(in the rows, 128 means zero)
Each row is followed by its class. Each block has new classes.
| 134 | 127 | 140 | 135 | 131 | 112 | 129 | 129 | 130 | 123 | 125 | 133 | 115 | 131 | 121 | 114 | 150 | 138 | 117 | 125 | 126 | 123 | 115 | 135 | 131 | 116 | 123 | 129 | 106 | 128 | 143 | 148 | 133 | 126 | 110 | 119 | 126 | 143 | 148 | 126 | 130 | 137 | 125 | 130 | 132 | 129 | 120 | 119 | 118 | 138 | 156 |
E
| 128 | 137 | 119 | 127 | 135 | 119 | 133 | 140 | 126 | 137 | 113 | 142 | 128 | 134 | 129 | 125 | 147 | 122 | 121 | 127 | 132 | 143 | 131 | 130 |  78 | 114 | 148 | 129 | 138 | 120 | 133 | 137 | 104 | 144 | 135 | 131 | 126 | 126 | 137 | 155 | 123 | 136 | 124 | 127 | 120 | 134 | 112 | 134 | 123 | 121 | 169 |
J
| 147 | 126 | 133 | 129 | 129 | 101 | 132 | 132 | 133 | 110 | 128 | 129 | 125 | 129 | 143 | 122 | 141 | 129 | 127 | 106 | 135 | 126 | 119 | 120 | 135 | 139 | 132 | 132 |  97 | 121 | 132 | 153 | 123 | 118 | 122 | 131 | 127 | 112 | 136 | 125 | 135 | 120 | 136 | 121 | 123 | 124 | 108 | 132 |  98 | 138 | 143 |
J
| 123 | 153 | 130 | 125 | 127 | 154 | 123 | 126 | 124 | 123 | 128 | 129 | 132 | 124 | 128 | 121 | 119 | 127 | 124 | 131 | 132 | 105 | 133 | 122 | 134 | 129 | 116 | 124 | 131 | 127 | 127 | 123 | 127 | 132 | 134 | 111 | 136 | 135 | 104 | 117 | 150 | 130 | 128 | 124 | 114 | 117 | 143 | 124 | 115 | 119 |  94 |
Z
| 117 | 114 | 142 | 127 | 135 | 137 | 121 | 127 | 119 | 126 | 114 | 131 | 119 | 115 | 136 | 121 | 124 | 114 | 127 | 130 | 133 | 118 | 136 | 123 | 102 | 112 | 129 | 121 | 127 | 122 | 123 | 121 |  96 | 135 | 131 | 125 | 130 | 135 | 108 | 136 | 131 | 118 | 138 |  84 | 120 | 123 | 120 | 137 | 174 | 114 | 111 |
C
| 125 | 134 | 136 | 134 | 137 | 109 | 135 | 153 | 132 | 124 | 118 | 148 | 128 | 123 | 124 | 120 | 132 | 127 | 115 | 128 | 132 | 125 | 132 | 145 |  86 | 127 | 142 | 139 | 134 | 114 | 133 | 135 | 116 | 156 | 155 | 119 | 141 | 127 | 122 | 128 | 120 | 118 | 134 | 118 | 111 | 132 | 107 | 127 | 117 | 128 | 121 |
J
| 145 | 161 | 136 | 134 | 122 | 138 | 113 | 127 | 135 | 127 | 129 | 105 | 142 | 130 | 133 | 125 | 137 | 123 | 135 | 134 | 128 | 110 | 128 | 138 | 155 | 142 | 123 | 141 | 121 | 129 | 133 | 113 | 139 | 117 | 114 | 126 | 128 | 127 | 125 | 125 | 137 | 126 | 112 | 117 | 131 | 122 | 125 | 120 | 124 | 139 | 131 |
N
| 107 | 141 | 134 | 136 | 137 | 121 | 129 | 130 | 138 | 126 | 124 | 153 | 119 | 133 | 124 | 133 | 116 | 131 | 118 | 122 | 115 | 115 | 133 | 159 | 117 | 129 | 136 | 133 | 111 | 120 | 118 | 103 | 123 | 138 | 151 | 135 | 130 | 132 | 112 | 126 | 125 | 121 | 100 | 132 | 125 | 134 | 103 | 119 |  89 | 133 | 106 |
N
| 132 |  85 | 127 | 138 | 132 | 104 | 116 | 122 | 121 | 126 | 125 | 109 | 129 | 132 | 146 | 134 | 133 | 128 | 141 | 128 | 124 | 139 | 110 | 123 | 125 | 143 | 134 | 116 |  79 | 124 | 139 | 123 | 114 | 111 | 106 | 123 | 117 | 123 | 134 | 136 | 128 | 124 | 119 | 142 | 135 | 118 | 100 | 124 | 138 | 132 | 148 |
T
| 135 | 131 | 135 | 128 | 122 | 151 | 125 | 118 | 131 | 123 | 137 | 129 | 129 | 124 | 117 | 117 | 139 | 136 | 126 | 124 | 127 | 105 | 134 | 129 | 158 |  84 | 103 | 119 | 119 | 138 | 129 | 131 | 143 | 116 | 108 | 113 | 133 | 138 | 135 | 111 | 113 | 126 | 127 | 130 | 148 | 128 | 140 | 109 | 137 | 133 | 138 |
E
| 114 | 139 | 118 | 133 | 132 | 120 | 124 | 136 | 130 | 138 | 108 | 146 | 124 | 135 | 131 | 143 | 124 | 114 | 127 | 137 | 129 | 133 | 134 | 144 |  69 | 121 | 158 | 128 | 123 | 122 | 147 | 127 | 117 | 146 | 139 | 135 | 114 | 126 | 109 | 151 | 103 | 124 | 108 | 131 | 119 | 123 | 110 | 146 | 146 | 122 | 113 |
N
| 126 | 125 | 141 | 131 | 130 | 134 | 110 | 128 | 125 | 128 | 109 | 120 | 131 | 125 | 140 | 131 | 126 | 107 | 141 | 128 | 127 | 106 | 113 | 124 | 124 | 123 | 133 | 117 | 101 | 132 | 137 | 105 | 115 | 114 | 119 | 118 | 135 | 131 |  98 | 127 | 140 | 129 | 119 | 111 | 124 | 118 | 109 | 131 | 144 | 122 | 120 |
Z
| 104 | 124 | 151 | 133 | 135 | 144 | 121 | 131 | 131 | 141 | 121 | 133 | 125 | 124 | 120 | 166 | 115 | 116 | 135 | 141 | 120 | 123 | 135 | 120 |  94 | 118 | 146 | 121 | 129 | 124 | 125 | 115 | 128 | 137 | 135 | 125 | 134 | 137 | 103 | 143 | 125 | 130 | 131 | 143 | 128 | 129 | 123 | 127 | 175 | 121 | 101 |
Z
| 107 | 101 | 135 | 141 | 131 | 129 | 140 | 143 | 128 | 131 | 115 | 148 | 115 | 125 | 115 | 130 | 121 | 127 | 131 | 109 | 129 | 140 | 148 | 134 |  93 | 110 | 126 | 124 | 120 | 123 | 130 | 147 | 112 | 126 | 128 | 125 | 137 | 149 | 124 | 147 | 120 | 126 | 132 | 131 | 123 | 126 | 113 | 128 | 145 | 123 | 120 |
E
| 144 | 156 | 136 | 133 | 119 | 151 | 105 | 104 | 125 | 122 | 144 | 112 | 139 | 126 | 133 | 115 | 142 | 140 | 135 | 129 | 125 | 100 | 120 | 116 | 185 | 117 |  99 | 121 |  86 | 135 | 138 | 109 | 150 | 113 | 111 | 110 | 141 | 139 | 122 | 105 | 127 | 133 | 138 | 124 | 133 | 120 | 132 | 113 | 134 | 135 | 135 |
Z
| 124 |  98 | 133 | 152 | 126 | 122 | 132 | 130 | 108 | 113 | 128 | 138 | 125 | 126 | 132 | 113 | 134 | 124 | 124 | 113 | 137 | 118 | 129 | 119 | 130 | 125 | 126 | 118 | 102 | 122 | 131 | 136 | 115 | 130 | 112 | 129 | 123 | 139 | 138 | 130 | 128 | 130 | 128 | 127 | 109 | 126 | 118 | 128 | 107 | 130 | 136 |
E
| 127 | 153 | 141 | 134 | 124 | 148 | 127 | 127 | 126 | 112 | 130 | 130 | 133 | 125 | 128 | 118 | 113 | 133 | 131 | 123 | 133 |  94 | 134 | 115 | 140 | 112 | 116 | 135 | 117 | 136 | 133 | 120 | 136 | 133 | 133 | 123 | 140 | 137 | 107 | 108 | 131 | 125 | 126 | 128 | 126 | 126 | 116 | 119 | 139 | 125 | 108 |
Z
| 114 | 132 | 146 | 147 | 123 | 140 | 130 | 129 | 130 | 122 | 122 | 130 | 128 | 120 | 120 | 129 | 115 | 123 | 139 | 124 | 118 | 119 | 137 | 132 | 124 | 124 | 122 | 127 | 105 | 124 | 130 | 127 | 129 | 122 | 122 | 116 | 136 | 144 | 117 | 135 | 136 | 126 | 124 | 134 | 123 | 134 | 124 | 124 | 126 | 137 | 115 |
Z
| 130 | 135 | 137 | 129 | 131 | 135 | 124 | 130 | 131 | 124 | 115 | 138 | 148 | 133 | 128 | 131 | 120 | 120 | 120 | 139 | 124 | 107 | 123 | 122 | 119 | 122 | 140 | 134 | 121 | 131 | 131 | 114 | 111 | 136 | 152 | 123 | 134 | 127 | 110 | 127 | 116 | 121 | 119 | 124 | 126 | 127 | 125 | 128 | 122 | 124 | 106 |
Z
| 119 | 138 | 135 | 138 | 131 | 146 | 133 | 134 | 112 | 130 | 129 | 136 | 128 | 124 | 116 | 138 | 118 | 129 | 128 | 131 | 126 | 126 | 131 | 132 |  98 | 102 | 141 | 133 | 135 | 113 | 133 | 123 | 142 | 146 | 146 | 125 | 147 | 123 | 110 | 133 | 118 | 118 | 140 | 133 | 126 | 114 | 129 | 124 | 166 | 119 |  95 |
Z
| 148 | 167 | 104 | 122 | 131 | 111 | 122 | 126 | 129 | 133 | 142 | 134 | 138 | 148 | 135 | 122 | 148 | 134 | 120 | 130 | 143 |  97 | 107 | 138 | 155 | 141 | 132 | 133 | 120 | 133 | 129 | 110 | 142 | 122 | 118 | 128 | 127 | 123 | 133 | 106 | 129 | 133 | 106 | 121 | 129 | 125 | 104 | 154 |  74 | 140 | 154 |
N
| 121 | 116 | 120 | 121 | 133 | 119 | 127 | 133 | 117 | 118 | 125 | 134 | 138 | 114 | 129 | 116 | 112 | 117 | 129 | 110 | 122 | 108 | 127 | 117 | 147 | 132 | 131 | 121 | 116 | 137 | 134 | 128 | 108 | 141 | 134 | 132 | 131 | 133 | 117 | 133 | 140 | 130 | 120 | 113 | 126 | 117 | 120 | 125 |  72 | 128 | 111 |
C
| 120 | 129 | 131 | 143 | 127 | 131 | 124 | 130 | 128 | 121 | 123 | 136 | 129 | 131 | 106 | 125 | 129 | 120 | 129 | 149 | 125 | 128 | 131 | 135 | 113 | 102 | 114 | 120 | 115 | 125 | 140 | 127 | 130 | 135 | 121 | 117 | 137 | 141 | 119 | 133 | 121 | 128 | 134 | 129 | 132 | 129 | 116 | 120 | 147 | 126 | 123 |
Z
| 117 | 134 | 149 | 139 | 132 | 155 | 124 | 115 | 107 | 120 | 136 | 121 | 124 | 118 | 127 | 119 | 131 | 120 | 131 | 126 | 127 | 114 | 137 | 122 | 137 | 120 | 113 | 123 | 125 | 122 | 134 | 127 | 133 | 133 | 127 | 121 | 137 | 135 | 108 | 127 | 122 | 127 | 150 | 129 | 135 | 117 | 133 | 107 | 164 | 124 | 104 |
Z
| 129 | 146 | 131 | 119 | 132 | 123 | 121 | 129 | 129 | 137 | 111 | 129 | 133 | 133 | 131 | 126 | 140 | 126 | 119 | 134 | 128 | 105 | 118 | 140 | 126 | 125 | 134 | 125 | 113 | 131 | 122 | 118 | 128 | 124 | 115 | 127 | 123 | 130 | 127 | 117 | 135 | 143 | 109 | 117 | 121 | 127 | 112 | 122 |  99 | 130 | 149 |
N
| 129 | 123 | 131 | 133 | 121 | 123 | 140 | 134 | 133 | 133 | 125 | 140 | 123 | 130 | 118 | 128 |  60 | 136 | 116 | 125 | 124 | 140 | 128 | 135 | 122 | 111 | 125 | 131 | 134 | 132 | 121 | 142 | 137 | 129 | 126 | 127 | 128 | 127 | 143 | 132 | 120 | 131 | 134 | 135 | 130 | 138 | 134 | 123 | 122 | 133 | 128 |
E
| 109 | 115 | 139 | 134 | 145 | 144 | 131 | 128 | 133 | 128 | 125 | 131 | 129 | 118 | 119 | 141 | 107 | 123 | 131 | 131 | 125 | 141 | 146 | 127 | 108 | 116 | 132 | 128 | 139 | 127 | 159 | 133 | 113 | 132 | 136 | 123 | 133 | 139 | 109 | 135 | 122 | 133 | 146 | 140 | 118 | 122 | 148 | 132 | 166 | 115 |  96 |
Z
| 126 | 135 | 109 |  89 | 131 | 132 | 131 | 131 | 120 | 118 | 125 | 135 | 125 | 119 | 125 | 120 | 126 | 133 | 127 | 124 | 131 | 114 | 135 | 126 | 154 | 131 | 131 | 126 | 127 | 137 | 117 | 118 | 121 | 130 | 130 | 123 | 120 | 130 | 111 | 126 | 132 | 133 | 123 | 116 | 124 | 125 | 140 | 125 |  95 | 121 | 114 |
C
| 137 | 121 | 128 | 130 | 137 |  89 | 135 | 131 | 122 | 115 | 126 | 130 | 128 | 124 | 141 | 105 | 140 | 124 | 119 | 116 | 143 | 118 | 114 | 101 | 132 | 132 | 209 | 128 | 102 | 115 | 126 | 133 | 111 | 121 | 124 | 134 | 128 | 130 | 144 | 122 | 149 | 127 | 119 | 101 | 132 | 122 |  82 | 132 |  89 | 131 | 147 |
J
| 128 | 123 | 140 | 131 | 120 | 131 | 128 | 124 | 130 | 122 | 127 | 123 | 118 | 131 | 120 | 132 | 118 | 131 | 138 | 127 | 125 | 128 | 122 | 127 | 130 | 130 | 129 | 129 | 125 | 123 | 137 | 117 | 128 | 118 | 134 | 129 | 133 | 133 | 124 | 131 | 128 | 123 | 134 | 112 | 139 | 120 | 131 | 119 | 152 | 132 | 119 |
Z
| 152 | 138 | 114 | 129 | 139 | 114 | 134 | 135 | 130 | 119 | 126 | 147 | 125 | 131 | 143 | 115 | 139 | 136 | 130 | 115 | 130 | 110 | 123 | 142 | 146 | 137 | 122 | 133 | 117 | 129 | 134 | 123 | 114 | 125 | 136 | 136 | 126 | 119 | 133 | 121 | 132 | 129 | 116 | 122 | 125 | 128 | 106 | 126 |  64 | 132 | 131 |
J
| 124 | 134 | 141 | 127 | 136 | 146 | 128 | 125 | 127 | 132 | 127 | 122 | 131 | 123 | 129 | 138 | 129 | 118 | 125 | 128 | 132 | 126 | 133 | 129 | 117 | 110 | 128 | 124 | 132 | 127 | 126 | 128 | 130 | 127 | 130 | 119 | 136 | 132 | 109 | 126 | 130 | 131 | 138 | 121 | 127 | 122 | 133 | 122 | 169 | 123 | 111 |
Z
| 127 | 140 | 124 | 132 | 133 | 128 | 134 | 124 | 122 | 107 | 129 | 128 | 130 | 118 | 128 | 135 | 127 | 129 | 122 | 130 | 128 |  96 | 127 | 113 | 150 | 130 | 134 | 123 | 112 | 131 | 134 | 130 | 115 | 132 | 118 | 125 | 120 | 139 | 123 | 119 | 137 | 124 | 116 | 119 | 140 | 123 | 113 | 127 |  91 | 133 | 126 |
C
| 134 | 136 | 151 | 139 | 125 | 154 | 119 | 119 | 125 | 120 | 138 | 126 | 128 | 127 | 126 | 128 | 116 | 124 | 126 | 129 | 142 | 108 | 128 | 127 | 146 | 110 | 119 | 119 | 117 | 117 | 130 | 121 | 134 | 119 | 116 | 115 | 146 | 142 | 116 | 130 | 121 | 115 | 129 | 132 | 135 | 121 | 125 | 110 | 134 | 129 | 116 |
Z
| 108 | 125 | 142 | 133 | 124 | 156 | 118 | 122 | 121 | 126 | 119 | 125 | 126 | 124 | 120 | 145 | 107 | 116 | 124 | 133 | 118 | 125 | 136 | 136 | 120 | 119 | 132 |  99 | 116 | 127 | 127 | 115 | 144 | 132 | 136 | 121 | 134 | 146 |  94 | 128 | 113 | 125 | 120 | 136 | 133 | 124 | 135 | 125 | 158 | 121 | 103 |
Z
| 128 | 115 | 148 | 127 | 127 | 122 | 123 | 126 | 131 | 124 | 126 | 120 | 125 | 130 | 136 | 127 | 108 | 118 | 135 | 133 | 130 | 117 | 121 | 122 | 138 | 108 | 126 | 123 | 110 | 132 | 129 | 125 | 128 | 114 | 134 | 118 | 137 | 130 | 112 | 132 | 133 | 130 | 127 | 136 | 128 | 120 | 110 | 116 | 151 | 127 | 125 |
Z
| 122 | 175 | 135 | 124 | 135 | 163 | 144 | 134 | 130 | 119 | 129 | 143 | 137 | 122 | 106 | 130 | 108 | 139 | 122 | 135 | 120 | 100 | 134 | 135 | 151 | 117 | 121 | 107 | 135 | 134 | 126 | 112 | 137 | 146 | 145 | 121 | 136 | 130 |  97 | 115 | 124 | 131 | 132 | 120 | 131 | 133 | 149 | 117 | 100 | 124 |  89 |
Z

Each row is followed by its class. Each block has new classes.
|  95 | 155 | 136 | 119 | 123 | 138 | 130 | 131 | 176 | 146 | 127 | 113 | 144 | 126 | 128 | 142 | 141 | 132 | 122 | 130 | 126 | 126 | 117 | 142 | 135 | 125 | 133 | 118 | 126 | 149 |  59 | 119 | 115 | 128 | 127 | 135 | 130 | 105 | 134 | 118 | 102 | 134 | 116 | 132 | 125 | 129 | 179 | 118 | 130 |  64 | 130 |
kune
| 126 | 112 | 110 | 111 | 122 | 121 | 132 | 147 | 154 | 143 | 119 | 139 | 133 |  96 | 124 | 136 | 129 | 128 | 126 | 142 | 123 | 137 | 154 | 114 | 129 | 131 | 127 | 133 | 120 | 144 | 139 | 115 | 123 | 144 | 127 | 131 | 122 | 119 | 125 | 168 | 123 | 140 | 128 | 139 | 121 | 123 | 140 | 125 | 137 | 109 | 128 |
togir
| 130 | 126 | 135 | 125 | 117 | 139 | 123 | 130 | 171 | 138 | 119 | 128 | 152 | 104 | 142 | 132 |  98 | 130 | 123 | 140 | 117 | 122 | 139 | 126 | 136 | 125 | 129 | 130 | 123 | 129 |  92 | 110 | 137 | 128 | 135 | 126 | 120 | 117 | 137 | 114 |  95 | 132 | 119 | 129 | 126 | 136 | 134 | 121 | 137 | 106 | 124 |
bas
|  88 | 139 | 116 | 113 | 134 | 130 | 128 | 133 | 131 | 147 | 121 | 123 | 152 | 129 | 111 | 123 | 121 | 137 | 128 | 128 | 104 |  83 | 129 | 134 | 127 | 118 | 136 | 127 | 136 | 118 | 116 |  99 | 124 | 147 | 134 | 125 | 131 | 110 | 119 | 181 | 114 | 146 | 129 | 126 | 120 | 130 | 113 | 135 | 144 | 124 | 130 |
rin
| 122 | 121 | 131 | 116 | 129 | 144 | 114 | 126 | 148 | 152 | 115 | 129 | 143 | 111 | 135 | 135 | 105 | 129 | 126 | 130 | 128 | 120 | 133 | 121 | 141 | 130 | 131 | 132 | 125 | 130 | 107 | 115 | 130 | 134 | 122 | 133 | 124 | 108 | 133 | 127 |  91 | 125 | 126 | 121 | 123 | 132 | 129 | 121 | 137 | 109 | 104 |
bas
